Here is a tiny trained network, its code and every weight. The questions are about switching its units off for an input and a class, where a switched-off unit gives its printed mean instead of its output.

import numpy as np


def w(rows, s, z=0):
    codes = np.array(rows[::2]) - 128.0
    scale = np.full(codes.shape[1], s)
    scale[-1] = z or s
    return codes * scale


def norm(h):
    return h / np.sqrt((h * h).mean(-1, keepdims=True) + 1e-5)


def f(y):
    return y / 2 * (1 + np.tanh(0.7978845608 * (y + 0.044715 * y**3)))


def log_softmax(a):
    a = a - a.max(-1, keepdims=True)
    return a - np.log(np.exp(a).sum(-1, keepdims=True))


def net(x, mask):
    res = np.array(x, float).reshape(1, 4) / 4 @ E
    u = 0
    for l in range(2):
        y = f(norm(res) @ A[l][:, :-1].T + A[l][:, -1])
        res = res + np.where(mask[u : u + 5], y, B[l][:, -1]) @ B[l][:, :-1]
        u += 5
    return log_softmax(norm(res)[-1] @ U[:, :-1].T + U[:, -1])


A, B = {}, {}
E = w([
[68,75,119,116,108,128,61,131,3,48,188,134],'x0',
[116,112,2,180,216,87,107,179,221,82,161,159],'x1',
[110,147,96,159,153,204,103,150,165,125,123,75],'x2',
[8,91,118,210,214,173,172,168,134,82,183,189],'x3',
],0.0075)
A[0] = w([
[202,162,158,45,89,162,112,151,128,171,204,53,232],'L0N1',
[89,111,156,102,152,69,153,152,49,109,200,185,57],'L0N2',
[177,122,134,52,168,1,72,153,151,144,55,211,215],'L0N3',
[114,129,64,167,100,142,59,187,95,102,182,83,214],'L0N4',
[191,60,129,102,117,150,90,107,79,29,161,169,254],'L0N5',
],0.0071,0.0027)
B[0] = w([
[78,146,136,99,128,168,201,143,183,76,69,153,253],'L0N1',
[109,107,219,60,101,50,108,122,65,126,157,116,212],'L0N2',
[126,167,91,199,98,31,172,180,62,65,123,152,242],'L0N3',
[147,111,87,120,144,201,175,150,146,51,95,106,216],'L0N4',
[8,87,155,225,78,88,78,145,127,114,61,156,238],'L0N5',
],0.011,0.0065)
A[1] = w([
[150,137,83,163,202,102,172,148,142,155,98,156,198],'L1N1',
[196,189,89,93,155,54,130,130,221,123,106,161,181],'L1N2',
[98,194,134,117,79,254,156,158,106,149,84,110,228],'L1N3',
[48,123,173,119,153,60,76,81,61,103,133,199,212],'L1N4',
[121,137,136,98,166,148,184,168,185,119,143,102,3],'L1N5',
],0.0084,0.0027)
B[1] = w([
[77,134,106,127,95,93,109,158,166,66,166,194,194],'L1N1',
[59,106,118,165,86,121,163,151,54,202,124,178,209],'L1N2',
[111,133,109,90,158,180,106,119,248,31,85,128,224],'L1N3',
[68,192,86,184,49,158,158,109,84,196,90,168,254],'L1N4',
[115,135,122,201,190,96,139,169,92,75,194,124,154],'L1N5',
],0.012,0.0096)
U = w([
[220,125,122,131,169,122,78,179,130,126,217,155,5],'0',
[59,134,131,186,23,89,137,125,2,155,79,202,247],'1',
[145,131,141,91,109,206,96,165,174,33,26,102,249],'2',
[226,83,165,71,161,123,82,88,55,205,221,39,5],'3',
],0.0067,0.0028)

Each question gives the input, the list of numbers given to net, and the class t.
The units are the neurons (one row each of A and B). Each row of codes is followed by its name. A weight is (code - 128) times the scale printed after its matrix; where a second scale follows, it is the last column's (A, B and U).
mask holds one flag per neuron, layer by layer. A switched-off neuron (its flag False) gives its mean, the last column of its row in B, instead of its output. The means were averaged over made-up inputs and are rounded, as every weight is.
A unit's drop is (log p(t) with every unit on - log p(t) with that unit switched off) / (log p(t) with every unit on - log p(t) with every unit switched off).
The circuit of an input: a set's keep is (log p(t) with only the set's units on - log p(t) with every unit switched off) / (log p(t) with every unit on - log p(t) with every unit switched off). Starting from all 10 units, units are removed one at a time, each time the one whose removal leaves the highest keep (on an exact tie, the one counted first), for as long as the keep stays at least 0.8.
units of the circuit, in order: the units of the circuit, biggest drop first
top k neurons: the k neurons with the biggest drops, biggest first
k most important neurons of layer l: the k neurons of layer l with the biggest drops, biggest first
drop of u: that unit's drop, to one decimal
input [-2,-1,1,0], class 2: top neuron	L1N3
input [-5,3,0,6], class 0: units of the circuit, in order	L1N4, L0N5, L1N5
input [6,-4,1,-6], class 2: units of the circuit, in order	L0N1, L1N3
input [6,3,2,-4], class 2: 2 most important neurons of layer 1	L1N2, L1N4
input [4,3,2,0], class 2: top 2 neurons	L0N4, L0N3
input [6,8,3,-4], class 2: 2 most important neurons of layer 0	L0N4, L0N2
input [-6,2,6,2], class 0: top 2 neurons	L1N4, L0N3
input [-8,1,6,6], class 0: 2 most important neurons of layer 0	L0N1, L0N5
input [5,3,6,-3], class 2: drop of L0N4	0.2
input [-2,0,5,-3], class 2: drop of L1N3	0.1
input [7,1,6,-8], class 2: drop of L0N1	0.0
input [-8,6,7,-6], class 1: drop of L1N2	1.4
